Read these off the grid that follows. Indices start at 0.
1) Find the top-left entry.
2) Find the entry directly above the largest entry.
3) Find the bottom entry of the column that holds the smallest entry.
4) Find the entry at row 2, column 0.
5) Find the entry directly below 150.
6) Find the entry at row 0, column 1.
7) Find the top-right entry.
8) Find the entry just right of the smallest entry.
[[120 120 124 127 120 132 132 141]
 [142 139 131 142 129 125 138 132]
 [111 123 131 151 136 120 141 124]
 [117 122 130 129 122 130 133 139]
 [157 140 125 130 122 130 133 138]
 [114 115 123 144 130 124 140 130]
 [119 137 139 152 138 119 141 121]
 [122 145 147 151 135 121 142 125]
 [118 136 142 150 134 121 141 126]
 [114 126 136 152 138 119 141 121]
 [139 135 126 137 127 127 136 134]
 [135 126 127 152 139 119 141 120]
 [137 137 134 142 129 125 138 132]
 [117 134 137 151 136 120 142 123]
 [119 140 140 138 127 126 137 133]]
1) 120
2) 117
3) 119
4) 111
5) 152
6) 120
7) 141
8) 123

[[121 125 123 135 120 118 141 138 138]
 [130 132 139 127 126 130 114 125 134]
 [134 124 131 132 131 131 140 123 121]
 [127 124 125 128 123 128 135 134 135]
 [128 128 129 128 127 128 130 128 128]
 [127 132 136 121 125 122 125 135 129]
 [115 123 136 122 125 131 129 131 120]
 [131 129 122 133 127 123 132 132 135]
 [125 128 133 122 121 122 132 141 136]
 [128 128 128 128 128 128 129 127 128]
 [131 133 129 134 125 121 131 136 128]
 [123 137 129 115 139 149 133 121 130]
 [131 121 132 125 137 133 139 124 122]
 [130 129 131 130 130 131 127 120 124]
 [126 125 118 126 125 121 131 129 138]
 [129 121 134 107 122 118 127 131 125]]
Report the first entry in reading order.
A: 121
Report the 2nd entry on the diagonal from the top-right corner.
A: 125
The second smallest entry is 114
Report the bottom-left entry.
A: 129
Report the fifth entry, reading row by row.
A: 120
Report the first entry in the row that holds the largest entry.
A: 123
The entry just left of the largest entry -> 139
Report the fourth-last entry, reading row by row.
A: 118
The last entry, reading row by row is 125
Report the first entry on the diagonal from the top-right corner.
A: 138
Report the bottom entry of the column that holds the smallest entry.
A: 107
Report the smallest entry in the first column.
A: 115
The second entry on the main diagonal is 132
Report the 3rd entry from the end, reading row by row.
A: 127
Report the entry just right of the smallest entry.
A: 122
Report the smallest entry in the first row.
A: 118
The entry just right of 140 -> 123
The fourth entry, reading row by row is 135
The entry directly above the largest entry: 121
Report the last entry of the largest entry's row.
A: 130
Report the maximum.
A: 149

Questions about the matrix below.
1) Find the largest entry in the last column.
2) Find the top-right entry.
3) Find the bottom-left entry.
4) Find the first entry on the main diagonal.
5) Find the third entry from the end, reading row by row.
6) Find the third entry on the diagonal from the top-right corner.
7) Find the third entry in reading order.
[[111 120 120 111 111 111 111 120 119 111 119 144 120 111 145]
 [120 141 141 120 121 120 120 141 143 120 143 136 141 121 136]
 [145 113 113 145 145 145 145 113 112 145 112 110 113 145 110]
 [109 143 143 109 109 109 109 144 144 109 144 147 143 109 147]
 [106 132 133 106 106 107 106 133 132 106 132 150 133 106 150]]
1) 150
2) 145
3) 106
4) 111
5) 133
6) 113
7) 120

Questions about the matrix below. Indices start at 0.
1) The top-left entry?
2) The top-right entry?
3) The entry in the bottom-right corner?
4) The entry at row 1, column 0?
5) The entry in row 0 and column 2?
6) The entry at row 2, column 1?
[[128 128 127 127 129 128]
 [128 128 128 127 130 128]
 [128 128 127 127 129 129]
 [103 103 103 154 103 154]
 [128 128 128 127 130 128]
 [128 128 128 127 130 128]
 [153 154 154 102 154 102]
 [128 128 127 127 129 129]
 [152 152 152 103 152 104]
 [129 128 128 127 130 128]
 [152 152 152 103 152 104]
 [102 103 103 154 102 154]
 [128 128 128 127 130 128]]
1) 128
2) 128
3) 128
4) 128
5) 127
6) 128

data =
[[129 131 145 154 154]
 [115 118 126 153 153]
 [135 134 121 103 103]
 [141 138 127 102 102]
 [125 124 110 103 103]
 [129 130 144 155 155]
 [128 125 112 100 100]
 [131 128 116 102 102]
 [126 125 110 101 101]]
Indices start at 0.
Which number is the entry at row 0, column 0?
Answer: 129
Which number is the top-right entry?
Answer: 154
The bottom-right entry: 101
The entry in row 2 and column 0 is 135
Which number is the entry at row 1, column 0?
Answer: 115
Which number is the entry in row 2 and column 1?
Answer: 134
Which number is the entry at row 0, column 1?
Answer: 131
Which number is the entry in row 0 and column 2?
Answer: 145
The entry just left of the centre entry -> 124
Which number is the centre entry?
Answer: 110
Which number is the entry just left of 144?
Answer: 130
Which number is the entry just right of the centre entry?
Answer: 103
Which number is the entry at row 1, column 1?
Answer: 118
The entry just right of 112: 100

a =
array([[108, 108, 148, 107],
       [149, 149, 107, 150],
       [129, 127, 127, 128],
       [129, 127, 127, 128],
       [108, 108, 148, 108],
       [149, 149, 107, 150],
       [129, 126, 127, 128],
       [129, 127, 127, 128],
       [108, 108, 148, 107],
       [108, 108, 148, 107],
       [129, 126, 127, 128],
       [129, 126, 127, 128],
       [129, 127, 127, 128],
       [129, 126, 127, 128],
       [108, 108, 148, 107],
       [149, 149, 107, 150]])
Counting starts at 0.
The entry in row 2 and column 0 is 129
The entry at row 2, column 2 -> 127
The entry at row 0, column 1 is 108
Read off the bottom-right entry.
Answer: 150
The entry in the top-right corner: 107
Read off the entry in row 1 and column 0.
Answer: 149
The entry at row 1, column 2 is 107
The top-left entry -> 108
The entry in row 0 and column 2 -> 148
The bottom-left entry: 149
Read off the entry in row 2 and column 1.
Answer: 127
